Here is a tiny trained network, its code and every weight. The questions are about switching its units off for an input and a class, where a switched-off unit gives its printed mean instead of its output.

import numpy as np


def w(rows, s, z=0):
    codes = np.array(rows[::2]) - 128.0
    scale = np.full(codes.shape[1], s)
    scale[-1] = z or s
    return codes * scale


def f(y):
    return y / 2 * (1 + np.tanh(0.7978845608 * (y + 0.044715 * y**3)))


def log_softmax(a):
    a = a - a.max(-1, keepdims=True)
    return a - np.log(np.exp(a).sum(-1, keepdims=True))


def net(x, mask):
    res = np.array(x, float).reshape(1, 5) / 4 @ E
    y = f(res @ A[0][:, :-1].T + A[0][:, -1])
    res = res + np.where(mask, y, B[0][:, -1]) @ B[0][:, :-1]
    return log_softmax(res[-1] @ U[:, :-1].T + U[:, -1])


A, B = {}, {}
E = w([
[94,76,13,91,196,151,127,43,119],'x0',
[227,141,118,172,147,204,203,46,236],'x1',
[206,225,11,65,2,143,32,60,151],'x2',
[79,192,97,218,99,192,121,5,182],'x3',
[48,122,133,6,101,56,184,118,162],'x4',
],0.0082)
A[0] = w([
[107,77,254,158,168,105,139,232,95,146],'neuron 1',
[178,119,100,111,118,166,145,127,172,159],'neuron 2',
[76,141,93,162,152,144,90,99,68,61],'neuron 3',
[80,183,57,75,93,118,90,54,131,111],'neuron 4',
[119,85,173,157,150,105,179,177,91,2],'neuron 5',
[184,181,199,234,114,224,152,52,219,161],'neuron 6',
[179,192,178,28,68,60,155,176,168,150],'neuron 7',
[116,176,129,221,115,179,170,59,184,151],'neuron 8',
[119,117,14,123,174,124,64,56,103,186],'neuron 9',
[189,178,31,130,86,160,112,29,196,179],'neuron 10',
[214,53,61,157,199,197,176,85,144,121],'neuron 11',
[110,165,37,74,108,107,92,68,139,114],'neuron 12',
[179,249,159,181,29,107,39,134,133,162],'neuron 13',
[85,136,157,139,162,143,219,64,200,111],'neuron 14',
[91,77,168,154,165,159,233,55,205,171],'neuron 15',
[100,169,161,73,44,89,113,137,117,127],'neuron 16',
[90,81,93,71,105,66,106,166,93,76],'neuron 17',
],0.009,0.0054)
B[0] = w([
[140,131,192,173,196,167,50,195,40,253],'neuron 1',
[138,73,70,169,146,157,134,119,125,162],'neuron 2',
[184,80,98,135,112,121,165,113,149,142],'neuron 3',
[131,88,135,176,119,142,70,57,96,187],'neuron 4',
[101,148,166,144,114,100,76,148,79,175],'neuron 5',
[183,142,24,121,216,213,107,102,152,251],'neuron 6',
[214,73,86,104,105,94,233,122,165,199],'neuron 7',
[147,186,54,97,162,120,155,151,182,215],'neuron 8',
[164,82,79,127,128,166,133,76,111,189],'neuron 9',
[24,158,95,162,189,199,80,78,78,240],'neuron 10',
[230,51,55,123,114,150,143,81,131,197],'neuron 11',
[153,111,159,159,158,174,115,113,82,184],'neuron 12',
[207,2,182,183,107,151,71,104,7,216],'neuron 13',
[97,169,189,107,71,66,155,167,166,192],'neuron 14',
[140,115,167,79,45,22,149,149,124,221],'neuron 15',
[182,122,74,120,105,115,169,85,160,175],'neuron 16',
[132,154,58,135,122,130,166,98,192,177],'neuron 17',
],0.0095,0.016)
U = w([
[148,65,140,120,91,87,160,129,106,198],'0',
[106,164,223,143,159,124,90,214,79,36],'1',
[134,152,67,91,133,121,191,123,211,120],'2',
[3,176,177,104,77,77,118,100,125,2],'3',
[132,109,87,151,170,226,103,97,103,234],'4',
],0.013,0.0033)

Each question gives the input, the list of numbers given to net, and the class t.
The units are the neurons (one row each of A and B). Each row of codes is followed by its name. A weight is (code - 128) times the scale printed after its matrix; where a second scale follows, it is the last column's (A, B and U).
mask holds one flag per neuron, in row order. A switched-off neuron (its flag False) gives its mean, the last column of its row in B, instead of its output. The means were averaged over made-up inputs and are rounded, as every weight is.
A unit's drop is (log p(t) with every unit on - log p(t) with that unit switched off) / (log p(t) with every unit on - log p(t) with every unit switched off).
The circuit of an input: a set's keep is (log p(t) with only the set's units on - log p(t) with every unit switched off) / (log p(t) with every unit on - log p(t) with every unit switched off). Starting from the 12 units with the biggest drops (on a tie, the unit counted first), units are removed one at a time, each time the one whose removal leaves the highest keep (on an exact tie, the one counted first), for as long as the keep stays at least 0.8.
units of the circuit, in order: the units of the circuit, biggest drop first
top k neurons: the k neurons with the biggest drops, biggest first
drop when u is switched off: that unit's drop, to one decimal
input [3,-4,-2,0,7], class 2: units of the circuit, in order -> [neuron 13; neuron 10]
input [2,2,-7,2,-2], class 0: units of the circuit, in order -> [neuron 15]
input [4,-3,-4,5,1], class 0: units of the circuit, in order -> [neuron 10; neuron 6]
input [-1,0,2,-4,-4], class 0: top 3 neurons -> [neuron 6; neuron 10; neuron 1]
input [2,-6,-1,-6,5], class 2: units of the circuit, in order -> [neuron 17; neuron 13]
input [6,-4,-4,-4,-5], class 1: units of the circuit, in order -> [neuron 6; neuron 1]
input [-1,-6,-3,-6,6], class 1: top 2 neurons -> [neuron 1; neuron 11]
input [-1,-4,1,-1,1], class 0: top 3 neurons -> [neuron 6; neuron 10; neuron 8]
input [2,-4,3,-6,1], class 2: top 2 neurons -> [neuron 13; neuron 17]
input [0,-5,7,-3,8], class 0: top 2 neurons -> [neuron 7; neuron 6]
input [-4,-4,-1,7,7], class 0: top 2 neurons -> [neuron 10; neuron 6]
input [-6,4,-6,6,4], class 2: top 2 neurons -> [neuron 6; neuron 8]
input [-4,-1,2,-7,-4], class 1: top 3 neurons -> [neuron 1; neuron 11; neuron 6]
input [-3,-8,-5,5,5], class 1: units of the circuit, in order -> [neuron 1]
input [3,3,2,-6,2], class 2: top 2 neurons -> [neuron 1; neuron 13]
input [-7,-1,8,-4,4], class 0: top 2 neurons -> [neuron 13; neuron 7]
input [2,0,-7,-3,8], class 1: drop when neuron 1 is switched off -> 0.3
input [1,7,-1,2,0], class 2: drop when neuron 8 is switched off -> 0.1
input [-3,-5,7,-3,2], class 0: drop when neuron 6 is switched off -> 0.1
